Below is a small trained network, with its code and all its weights. Each question gives an input and a target symbol and asks what happens when units are switched off, that is, made to give their printed mean instead of their output.

import numpy as np


def w(rows, s, z=0):
    codes = np.array(rows[::2]) - 128.0
    scale = np.full(codes.shape[1], s)
    scale[-1] = z or s
    return codes * scale


def f(y):
    return np.maximum(y, 0)


def softmax(a):
    e = np.exp(a - a.max(-1, keepdims=True))
    return e / e.sum(-1, keepdims=True)


def log_softmax(a):
    a = a - a.max(-1, keepdims=True)
    return a - np.log(np.exp(a).sum(-1, keepdims=True))


def net(x, mask):
    ids = ['αβγδεζηθλμξπτφω'.index(c) for c in x.split()]
    T = len(ids)
    res = E[ids] + P[:T]
    q, k, v = (res @ M[0].T for M in (Q, K, V))
    z = softmax(np.where(np.tri(T) > 0, q @ k.T / 3**0.5, -1e9)) @ v
    res = res + np.where(mask[0], z, O[0][:, -1]) @ O[0][:, :-1]
    y = f(res @ A[0][:, :-1].T + A[0][:, -1])
    res = res + np.where(mask[1:9], y, B[0][:, -1]) @ B[0][:, :-1]
    return log_softmax(res[-1] @ U[:, :-1].T + U[:, -1])


Q, K, V, O, A, B = {}, {}, {}, {}, {}, {}
E = w([
[100,140,155],'α',
[108,121,57],'β',
[175,40,121],'γ',
[209,4,130],'δ',
[162,53,124],'ε',
[102,126,24],'ζ',
[136,85,183],'η',
[75,149,67],'θ',
[127,95,64],'λ',
[132,90,121],'μ',
[155,52,99],'ξ',
[191,14,20],'π',
[66,168,138],'τ',
[60,185,66],'φ',
[103,126,97],'ω',
],0.013)
P = w([
[229,179,128],'0',
[6,42,94],'1',
[168,99,20],'2',
[175,178,144],'3',
[64,65,111],'4',
[168,97,23],'5',
[176,179,144],'6',
[84,80,106],'7',
[172,93,15],'8',
[176,178,144],'9',
[91,89,105],'10',
[174,89,9],'11',
[175,179,145],'12',
],0.014)
Q[0] = w([
[255,174,56],'head 0',
[108,171,119],'head 0',
[120,177,224],'head 0',
],0.021)
K[0] = w([
[249,146,28],'head 0',
[90,132,75],'head 0',
[64,28,81],'head 0',
],0.018)
V[0] = w([
[54,160,226],'head 0',
[49,146,226],'head 0',
[212,128,3],'head 0',
],0.0033)
O[0] = w([
[18,120,160,19],'head 0',
[25,124,162,18],'head 0',
[254,118,93,254],'head 0',
],0.005)
A[0] = w([
[134,240,141,3],'neuron 0',
[155,215,203,169],'neuron 1',
[167,144,255,62],'neuron 2',
[112,72,81,172],'neuron 3',
[150,110,145,214],'neuron 4',
[78,69,98,233],'neuron 5',
[60,76,129,101],'neuron 6',
[154,99,173,137],'neuron 7',
],0.022,0.0058)
B[0] = w([
[77,245,89,142],'neuron 0',
[120,10,178,151],'neuron 1',
[210,204,192,138],'neuron 2',
[196,144,151,253],'neuron 3',
[86,139,82,179],'neuron 4',
[2,119,130,220],'neuron 5',
[223,125,137,168],'neuron 6',
[115,141,166,148],'neuron 7',
],0.037,0.018)
U = w([
[36,84,172,127],'α',
[2,2,85,135],'β',
[144,126,141,167],'γ',
[150,49,60,197],'δ',
[146,155,142,126],'ε',
[145,204,151,30],'ζ',
[101,113,83,230],'η',
[53,192,135,1],'θ',
[114,99,92,188],'λ',
[163,124,152,94],'μ',
[88,152,97,127],'ξ',
[230,99,88,7],'π',
[156,5,114,165],'τ',
[111,160,162,171],'φ',
[140,195,89,61],'ω',
],0.012,0.0091)

Each question gives the input, a string of symbols that net reads in full, and the target symbol t.
The units are the heads (3 rows each of Q, K, V and O) and the neurons (one row each of A and B). Each row of codes is followed by its name. A weight is (code - 128) times the scale printed after its matrix; where a second scale follows, it is the last column's (O, A, B and U).
mask holds one flag per unit, heads first, then neurons. A switched-off unit (its flag False) gives its mean, the last column of its rows in O or B, instead of its output. The means were averaged over made-up inputs and are rounded, as every weight is.
A unit's drop is (log p(t) with every unit on - log p(t) with that unit switched off) / (log p(t) with every unit on - log p(t) with every unit switched off).
The circuit of an input: a set's keep is (log p(t) with only the set's units on - log p(t) with every unit switched off) / (log p(t) with every unit on - log p(t) with every unit switched off). Starting from all 9 units, units are removed one at a time, each time the one whose removal leaves the highest keep (on an exact tie, the one counted first), for as long as the keep stays at least 0.8.
circuit, biggest first: the units of the circuit, biggest drop first
most important unit: the unit with the biggest drop
k most important neurons: the k neurons with the biggest drops, biggest first
drop of u: that unit's drop, to one decimal
input ω π μ β φ η π β, target β: 2 most important neurons : neuron 5; neuron 2
input π δ δ π ε β, target π: circuit, biggest first : head 0; neuron 5
input θ τ λ μ ζ, target α: 3 most important neurons : neuron 5; neuron 3; neuron 6
input π λ λ π β β π δ, target α: circuit, biggest first : neuron 7
input τ φ φ ζ ω γ, target β: circuit, biggest first : head 0; neuron 5
input ω φ φ π δ, target α: 4 most important neurons : neuron 5; neuron 3; neuron 7; neuron 6
input ε φ δ ω ω ζ α μ ε φ μ, target β: 4 most important neurons : neuron 5; neuron 2; neuron 0; neuron 7
input ω δ μ τ ε ζ φ ξ, target α: circuit, biggest first : neuron 5; neuron 3
input π λ θ δ π ω, target π: circuit, biggest first : neuron 5; head 0
input δ π η ζ μ π β, target η: 3 most important neurons : neuron 5; neuron 3; neuron 0
input β μ θ φ π π ζ β π τ τ, target β: 2 most important neurons : neuron 3; neuron 5
input π π π π τ π η ζ ξ, target π: 2 most important neurons : neuron 3; neuron 5
input π π μ ζ δ δ η π π ω φ, target β: 2 most important neurons : neuron 5; neuron 3
input π μ π θ μ μ δ λ π, target π: most important unit : neuron 3
input π μ ξ φ γ, target α: 2 most important neurons : neuron 5; neuron 6
input λ π θ ε ζ λ φ φ, target β: 4 most important neurons : neuron 5; neuron 2; neuron 3; neuron 0
input θ γ η π θ φ ω α γ ξ ζ, target α: circuit, biggest first : neuron 5; neuron 4
input π φ α, target π: drop of head 0 : 0.4
input δ δ φ μ φ π τ β ξ δ θ π φ, target θ: drop of head 0 : -0.1
input α η τ ξ ω π λ, target δ: most important unit : neuron 5
